Here is a tiny trained network, its code and every weight. The questions are about switching its units off for an input and a class, where a switched-off unit gives its printed mean instead of its output.

import numpy as np


def w(rows, s, z=0):
    codes = np.array(rows[::2]) - 128.0
    scale = np.full(codes.shape[1], s)
    scale[-1] = z or s
    return codes * scale


def norm(h):
    return h / np.sqrt((h * h).mean(-1, keepdims=True) + 1e-5)


def f(y):
    return np.maximum(y, 0)


def log_softmax(a):
    a = a - a.max(-1, keepdims=True)
    return a - np.log(np.exp(a).sum(-1, keepdims=True))


def net(x, mask):
    res = np.array(x, float).reshape(1, 4) / 4 @ E
    u = 0
    for l in range(2):
        y = f(norm(res) @ A[l][:, :-1].T + A[l][:, -1])
        res = res + np.where(mask[u : u + 14], y, B[l][:, -1]) @ B[l][:, :-1]
        u += 14
    return log_softmax(norm(res)[-1] @ U[:, :-1].T + U[:, -1])


A, B = {}, {}
E = w([
[162,92,69,129,171,233,253],'x0',
[140,105,93,94,46,230,35],'x1',
[38,152,176,71,128,150,168],'x2',
[74,115,81,141,29,63,194],'x3',
],0.0056)
A[0] = w([
[137,180,163,114,160,184,117,102],'0.n1',
[97,82,107,90,102,228,58,139],'0.n2',
[136,192,209,120,110,53,30,46],'0.n3',
[188,255,145,137,206,42,195,94],'0.n4',
[99,174,179,128,146,186,139,94],'0.n5',
[147,154,153,124,158,105,147,20],'0.n6',
[75,91,55,167,42,91,177,30],'0.n7',
[141,115,109,117,71,155,60,113],'0.n8',
[220,154,120,200,151,139,85,124],'0.n9',
[169,193,148,94,233,146,94,1],'0.n10',
[229,70,60,232,96,47,98,114],'0.n11',
[145,140,129,162,172,168,65,109],'0.n12',
[168,144,91,103,195,204,182,32],'0.n13',
[24,173,206,51,99,157,151,73],'0.n14',
],0.0097,0.0058)
B[0] = w([
[140,120,138,172,126,76,161,179],'0.n1',
[136,86,144,204,107,88,165,255],'0.n2',
[63,111,32,17,84,74,78,231],'0.n3',
[69,57,145,207,27,128,132,242],'0.n4',
[159,180,176,130,175,182,102,172],'0.n5',
[120,80,124,198,117,43,172,136],'0.n6',
[242,191,98,132,206,69,59,210],'0.n7',
[88,124,150,202,87,87,153,207],'0.n8',
[90,169,194,109,173,146,170,201],'0.n9',
[202,140,142,117,155,1,201,176],'0.n10',
[36,199,193,112,181,216,138,252],'0.n11',
[192,143,147,90,96,125,173,185],'0.n12',
[99,119,39,56,150,123,84,205],'0.n13',
[77,182,210,140,216,224,111,215],'0.n14',
],0.0091,0.0067)
A[1] = w([
[151,150,150,156,48,173,98,129],'1.n1',
[167,182,110,173,182,60,77,109],'1.n2',
[107,161,80,112,92,121,36,115],'1.n3',
[128,118,8,138,166,140,131,122],'1.n4',
[109,90,99,174,87,150,178,112],'1.n5',
[157,138,111,143,194,124,25,63],'1.n6',
[143,111,141,63,123,182,68,137],'1.n7',
[146,86,159,141,52,175,105,106],'1.n8',
[167,141,152,162,159,212,136,2],'1.n9',
[109,130,24,121,153,209,171,141],'1.n10',
[193,107,142,175,68,193,86,51],'1.n11',
[111,141,96,172,135,72,83,170],'1.n12',
[203,108,170,168,164,96,144,35],'1.n13',
[122,201,157,71,150,72,130,208],'1.n14',
],0.011,0.0063)
B[1] = w([
[1,106,133,185,130,110,204,155],'1.n1',
[184,137,189,193,135,59,249,182],'1.n2',
[161,112,81,45,163,180,143,180],'1.n3',
[207,81,59,3,25,112,90,175],'1.n4',
[12,57,154,128,89,74,101,184],'1.n5',
[153,79,137,96,136,55,244,147],'1.n6',
[20,121,109,118,68,100,155,145],'1.n7',
[39,76,84,121,53,110,157,146],'1.n8',
[55,185,243,97,162,83,147,155],'1.n9',
[63,187,53,5,82,94,51,202],'1.n10',
[71,96,132,182,64,57,249,138],'1.n11',
[198,81,106,170,81,116,139,204],'1.n12',
[157,164,48,126,122,57,129,153],'1.n13',
[203,119,80,113,148,220,136,254],'1.n14',
],0.0084)
U = w([
[118,128,28,20,45,90,100,173],'0',
[42,18,159,244,45,61,199,129],'1',
[66,238,197,140,209,233,165,115],'2',
[239,141,122,140,130,46,211,205],'3',
[155,84,123,148,103,114,178,148],'4',
[198,57,125,236,138,244,39,2],'5',
[194,2,132,209,173,188,25,2],'6',
],0.012,0.0083)

Each question gives the input, the list of numbers given to net, and the class t.
The units are the neurons (one row each of A and B). Each row of codes is followed by its name. A weight is (code - 128) times the scale printed after its matrix; where a second scale follows, it is the last column's (A, B and U).
mask holds one flag per neuron, layer by layer. A switched-off neuron (its flag False) gives its mean, the last column of its row in B, instead of its output. The means were averaged over made-up inputs and are rounded, as every weight is.
A unit's drop is (log p(t) with every unit on - log p(t) with that unit switched off) / (log p(t) with every unit on - log p(t) with every unit switched off).
The circuit of an input: a set's keep is (log p(t) with only the set's units on - log p(t) with every unit switched off) / (log p(t) with every unit on - log p(t) with every unit switched off). Starting from the 12 units with the biggest drops (on a tie, the unit counted first), units are removed one at a time, each time the one whose removal leaves the highest keep (on an exact tie, the one counted first), for as long as the keep stays at least 0.8.
circuit, biggest first: the units of the circuit, biggest drop first
most important unit: the unit with the biggest drop
k most important neurons: the k neurons with the biggest drops, biggest first
top k neurons in layer l: the k neurons of layer l with the biggest drops, biggest first
input [5,4,7,5], class 2: most important unit => 0.n14
input [1,-3,-3,4], class 3: 3 most important neurons => (0.n7 0.n14 1.n2)
input [-4,0,6,7], class 3: circuit, biggest first => (0.n7 1.n2)
input [6,8,2,6], class 1: top 2 neurons in layer 1 => (1.n11 1.n5)
input [1,7,5,6], class 1: top 2 neurons in layer 0 => (0.n11 0.n2)
input [-1,3,-7,-8], class 3: 2 most important neurons => (0.n10 0.n14)
input [6,-7,6,-1], class 1: 4 most important neurons => (0.n4 0.n3 0.n11 0.n7)
input [4,1,-6,5], class 2: 2 most important neurons => (0.n11 0.n3)
input [-3,4,3,2], class 1: top 3 neurons in layer 0 => (0.n2 0.n8 0.n11)
input [1,-2,-5,-5], class 2: 2 most important neurons => (0.n9 0.n11)
input [-5,4,-4,6], class 3: 4 most important neurons => (0.n7 0.n4 1.n2 1.n10)
input [0,-7,7,-8], class 3: 3 most important neurons => (0.n10 0.n11 0.n5)
input [8,-6,-6,2], class 0: 2 most important neurons => (0.n13 1.n10)
input [4,7,2,-1], class 1: most important unit => 0.n2
input [-7,-7,5,-5], class 0: 3 most important neurons => (0.n3 0.n2 0.n8)
input [5,-4,3,-7], class 3: top 2 neurons in layer 0 => (0.n10 0.n3)
input [6,3,-8,5], class 2: top 2 neurons in layer 0 => (0.n11 0.n3)
input [7,-2,6,7], class 0: 2 most important neurons => (1.n10 0.n11)
input [-6,1,-8,-4], class 2: top 2 neurons in layer 0 => (0.n11 0.n9)
input [7,-6,-6,1], class 0: 2 most important neurons => (0.n13 1.n10)
input [5,-2,1,-3], class 0: most important unit => 0.n13
input [-5,7,3,-5], class 1: 2 most important neurons => (0.n2 0.n8)
input [-6,-4,-5,3], class 0: top 2 neurons in layer 0 => (0.n3 0.n14)
input [5,8,3,-8], class 1: top 2 neurons in layer 0 => (0.n2 0.n7)
